Here is a tiny trained network, its code and every weight. The questions are about switching its units off for an input and a target symbol, where a switched-off unit gives its printed mean instead of its output.

import numpy as np


def w(rows, s, z=0):
    codes = np.array(rows[::2]) - 128.0
    scale = np.full(codes.shape[1], s)
    scale[-1] = z or s
    return codes * scale


def norm(h):
    return h / np.sqrt((h * h).mean(-1, keepdims=True) + 1e-5)


def f(y):
    return np.maximum(y, 0)


def softmax(a):
    e = np.exp(a - a.max(-1, keepdims=True))
    return e / e.sum(-1, keepdims=True)


def log_softmax(a):
    a = a - a.max(-1, keepdims=True)
    return a - np.log(np.exp(a).sum(-1, keepdims=True))


def net(x, mask):
    ids = ['αβγδεζηθλμπσφψ'.index(c) for c in x.split()]
    T = len(ids)
    res = E[ids] + P[:T]
    u = 0
    for l in range(3):
        q, k, v = (norm(res) @ M[l].T for M in (Q, K, V))
        z = softmax(np.where(np.tri(T) > 0, q @ k.T / 2**0.5, -1e9)) @ v
        res = res + np.where(mask[u], z, O[l][:, -1]) @ O[l][:, :-1]
        u += 1
        y = f(norm(res) @ A[l][:, :-1].T + A[l][:, -1])
        res = res + np.where(mask[u : u + 4], y, B[l][:, -1]) @ B[l][:, :-1]
        u += 4
    return log_softmax(norm(res)[-1] @ U[:, :-1].T + U[:, -1])


Q, K, V, O, A, B = {}, {}, {}, {}, {}, {}
E = w([
[101,183,139,154,111,110,135,99,65,130,129,175],'α',
[67,173,65,107,137,83,177,137,200,99,95,161],'β',
[39,151,142,119,113,181,77,168,112,180,62,186],'γ',
[67,116,98,100,189,200,144,111,169,99,140,254],'δ',
[145,151,95,119,145,201,76,135,182,122,145,122],'ε',
[175,209,137,68,135,121,113,81,139,25,60,216],'ζ',
[139,118,170,172,76,194,125,137,165,102,96,135],'η',
[72,137,184,137,156,106,124,171,131,54,186,90],'θ',
[112,90,48,173,97,168,81,129,110,179,171,200],'λ',
[110,125,110,197,157,204,127,54,175,131,69,99],'μ',
[181,85,168,131,173,120,143,119,208,181,88,128],'π',
[133,97,169,84,202,67,93,81,53,155,143,73],'σ',
[140,63,98,74,96,141,120,76,141,159,98,228],'φ',
[179,208,111,162,180,198,137,126,60,130,141,162],'ψ',
],0.022)
P = w([
[114,100,156,41,135,121,122,164,207,122,253,223],'0',
[147,123,180,99,151,126,77,111,160,128,225,185],'1',
[161,126,160,92,120,103,125,112,166,111,200,171],'2',
[193,122,167,127,134,118,82,92,139,121,175,150],'3',
[198,133,158,147,128,125,71,90,133,141,154,147],'4',
[210,131,122,116,86,116,141,99,144,123,142,132],'5',
[229,124,119,146,84,117,106,115,129,136,118,129],'6',
[223,117,108,151,73,125,138,119,132,137,98,137],'7',
[235,136,86,156,65,141,149,116,142,149,73,123],'8',
[236,105,76,143,56,147,171,129,131,132,61,118],'9',
[214,151,74,124,84,159,161,106,128,158,97,134],'10',
],0.007)
Q[0] = w([
[55,84,235,84,150,118,137,204,98,118,139,2],'0.h1',
[179,121,117,128,51,188,73,73,191,118,43,231],'0.h1',
],0.0062)
K[0] = w([
[104,103,189,93,110,98,140,112,106,84,254,127],'0.h1',
[191,105,87,172,104,182,168,133,80,154,62,157],'0.h1',
],0.0073)
V[0] = w([
[116,98,214,167,188,221,255,47,119,131,110,113],'0.h1',
[198,223,118,81,239,151,100,192,136,158,114,198],'0.h1',
],0.0044)
O[0] = w([
[129,110,123,189,196,142,165,111,112,150,103,192,114],'0.h1',
[200,124,147,150,129,128,121,250,99,112,130,171,254],'0.h1',
],0.014,0.0038)
A[0] = w([
[183,124,84,163,183,178,148,104,106,169,187,24,57],'0.n1',
[140,129,119,33,103,136,72,191,169,177,70,118,5],'0.n2',
[148,7,56,183,158,133,145,139,23,198,199,150,87],'0.n3',
[73,89,3,87,215,150,219,185,150,114,167,137,138],'0.n4',
],0.0058,0.002)
B[0] = w([
[101,132,31,177,108,111,97,237,188,146,96,190,154],'0.n1',
[115,113,122,108,153,255,68,130,90,173,128,55,202],'0.n2',
[182,226,82,129,61,67,27,93,107,115,87,98,254],'0.n3',
[101,227,78,138,66,90,129,115,155,97,127,181,169],'0.n4',
],0.0091,0.0046)
Q[1] = w([
[2,103,240,167,163,166,207,114,108,151,160,58],'1.h1',
[64,102,115,128,114,141,142,151,120,77,150,88],'1.h1',
],0.0082)
K[1] = w([
[147,140,92,87,149,110,105,107,132,72,249,156],'1.h1',
[137,126,123,119,121,161,93,113,108,124,185,137],'1.h1',
],0.013)
V[1] = w([
[94,86,40,37,236,64,88,108,33,146,116,113],'1.h1',
[2,64,95,126,131,225,87,167,33,67,119,177],'1.h1',
],0.0048)
O[1] = w([
[120,50,94,4,78,42,151,190,123,53,146,141,1],'1.h1',
[67,187,143,198,62,137,110,126,28,255,65,180,158],'1.h1',
],0.0081,0.0046)
A[1] = w([
[146,98,76,129,65,69,80,129,196,219,128,140,90],'1.n1',
[133,97,135,50,151,109,101,192,65,171,173,73,149],'1.n2',
[96,110,49,182,220,58,132,65,2,252,75,57,74],'1.n3',
[139,60,118,122,56,27,96,122,43,137,60,226,9],'1.n4',
],0.0058,0.0015)
B[1] = w([
[166,173,123,81,175,192,167,7,179,157,227,152,229],'1.n1',
[125,139,88,207,8,9,138,254,213,115,85,232,155],'1.n2',
[141,9,104,185,56,92,53,202,144,108,56,158,194],'1.n3',
[188,113,170,130,118,86,189,157,85,208,224,163,255],'1.n4',
],0.0099,0.0044)
Q[2] = w([
[100,131,107,109,187,91,157,151,113,69,153,69],'2.h1',
[254,140,70,187,73,149,77,99,152,122,87,202],'2.h1',
],0.0082)
K[2] = w([
[75,115,153,167,235,95,143,176,171,95,160,144],'2.h1',
[254,123,80,136,178,127,172,79,146,186,41,107],'2.h1',
],0.0078)
V[2] = w([
[201,70,77,75,124,254,121,143,122,236,113,232],'2.h1',
[126,125,27,117,59,162,79,63,25,85,107,198],'2.h1',
],0.005)
O[2] = w([
[74,107,140,70,249,96,100,104,89,116,99,18,247],'2.h1',
[120,91,118,144,99,54,159,127,127,34,75,126,182],'2.h1',
],0.015,0.011)
A[2] = w([
[149,103,8,40,234,95,185,170,112,189,37,119,80],'2.n1',
[61,135,202,183,149,134,232,200,147,27,117,94,249],'2.n2',
[136,243,201,139,153,191,71,126,31,144,120,143,193],'2.n3',
[104,135,226,177,44,49,172,3,50,167,87,179,31],'2.n4',
],0.0056,0.0021)
B[2] = w([
[145,161,107,142,138,129,129,161,95,178,180,188,235],'2.n1',
[147,159,226,186,44,151,105,70,126,144,163,121,171],'2.n2',
[132,78,115,106,41,170,253,139,175,123,115,81,254],'2.n3',
[68,117,86,139,79,184,162,166,122,35,134,62,174],'2.n4',
],0.012,0.0069)
U = w([
[56,95,92,123,57,131,179,144,56,155,113,93,116],'α',
[95,162,118,133,106,2,177,147,248,176,102,100,67],'β',
[67,97,152,110,117,164,78,196,125,140,119,111,14],'γ',
[93,80,84,213,177,121,146,89,100,88,121,221,140],'δ',
[134,136,104,107,170,188,115,139,177,152,157,84,96],'ε',
[148,155,126,91,106,167,165,149,115,58,67,131,95],'ζ',
[65,85,192,184,108,154,183,66,140,113,177,64,96],'η',
[84,108,173,167,98,183,92,115,106,107,187,206,139],'θ',
[89,192,100,109,22,138,38,63,114,89,137,80,195],'λ',
[108,116,138,230,118,165,127,37,134,131,75,119,138],'μ',
[133,81,177,104,171,134,178,91,185,227,164,138,121],'π',
[181,100,181,117,90,58,59,150,175,98,68,160,161],'σ',
[82,98,130,82,154,77,124,39,102,156,127,82,253],'φ',
[203,157,157,235,146,136,143,157,61,182,135,162,147],'ψ',
],0.0086,0.0031)

Each question gives the input, a string of symbols that net reads in full, and the target symbol t.
The units are the heads (2 rows each of Q, K, V and O) and the neurons (one row each of A and B). Each row of codes is followed by its name. A weight is (code - 128) times the scale printed after its matrix; where a second scale follows, it is the last column's (O, A, B and U).
mask holds one flag per unit, layer by layer, with each layer's heads first. A switched-off unit (its flag False) gives its mean, the last column of its rows in O or B, instead of its output. The means were averaged over made-up inputs and are rounded, as every weight is.
A unit's drop is (log p(t) with every unit on - log p(t) with that unit switched off) / (log p(t) with every unit on - log p(t) with every unit switched off).
The circuit of an input: a set's keep is (log p(t) with only the set's units on - log p(t) with every unit switched off) / (log p(t) with every unit on - log p(t) with every unit switched off). Starting from the 12 units with the biggest drops (on a tie, the unit counted first), units are removed one at a time, each time the one whose removal leaves the highest keep (on an exact tie, the one counted first), for as long as the keep stays at least 0.8.
units of the circuit, in order: the units of the circuit, biggest drop first
unit that matters most: the unit with the biggest drop
top k neurons: the k neurons with the biggest drops, biggest first
k most important neurons of layer l: the k neurons of layer l with the biggest drops, biggest first
drop of u: that unit's drop, to one decimal
input λ ζ λ ζ ζ λ φ ζ π, target ε: unit that matters most : 1.h1
input ζ ζ λ γ α ζ ε, target α: top 2 neurons : [0.n3; 2.n3]
input π λ ζ λ φ α λ λ φ, target φ: top 2 neurons : [2.n3; 0.n2]
input γ η λ ψ δ γ β, target α: units of the circuit, in order : [1.h1; 0.n3]
input ζ ζ ζ ζ ζ ζ φ λ η ζ, target μ: units of the circuit, in order : [1.h1; 0.h1]
input ε ζ β, target λ: 2 most important neurons of layer 2 : [2.n2; 2.n3]
input φ μ φ θ σ ψ ζ ζ, target ψ: units of the circuit, in order : [0.h1; 1.n4]
input ζ ζ γ ζ α ε λ ζ λ, target λ: top 2 neurons : [0.n3; 1.n1]
input ζ α π ζ ζ σ, target σ: top 2 neurons : [1.n2; 1.n3]
input λ ζ η η π γ ζ θ, target θ: units of the circuit, in order : [2.h1; 0.h1]
input ζ φ λ α φ ε φ ε φ, target φ: top 2 neurons : [0.n2; 2.n3]
input ε λ ζ ζ π, target ε: units of the circuit, in order : [2.h1; 1.h1]
input λ ψ α ψ λ ψ ζ ζ ψ ζ λ, target ψ: top 2 neurons : [1.n4; 2.n4]
input ε ζ α η φ, target μ: units of the circuit, in order : [1.h1]
input ζ ε φ ζ ζ η σ λ α, target μ: 3 most important neurons of layer 1 : [1.n3; 1.n4; 1.n1]
input ζ λ ζ ζ ζ λ ζ ζ ζ η α, target μ: top 2 neurons : [1.n3; 1.n4]
input ζ δ ζ ψ ζ ζ μ φ, target δ: 3 most important neurons of layer 2 : [2.n1; 2.n3; 2.n4]
input δ α λ γ α, target α: top 2 neurons : [2.n4; 1.n4]
input σ φ ε ζ σ η ζ ζ ε ζ δ, target μ: drop of 1.n2 : 0.0
input φ λ ψ π λ ψ, target ε: units of the circuit, in order : [1.h1]
input ζ ζ λ φ λ, target φ: drop of 1.n1 : 0.1
input α ζ π ζ β, target ε: drop of 2.h1 : 0.6
input ε μ ζ, target δ: drop of 0.h1 : 1.2
input ε λ ζ η ζ ψ λ, target μ: 2 most important neurons of layer 2 : [2.n1; 2.n3]
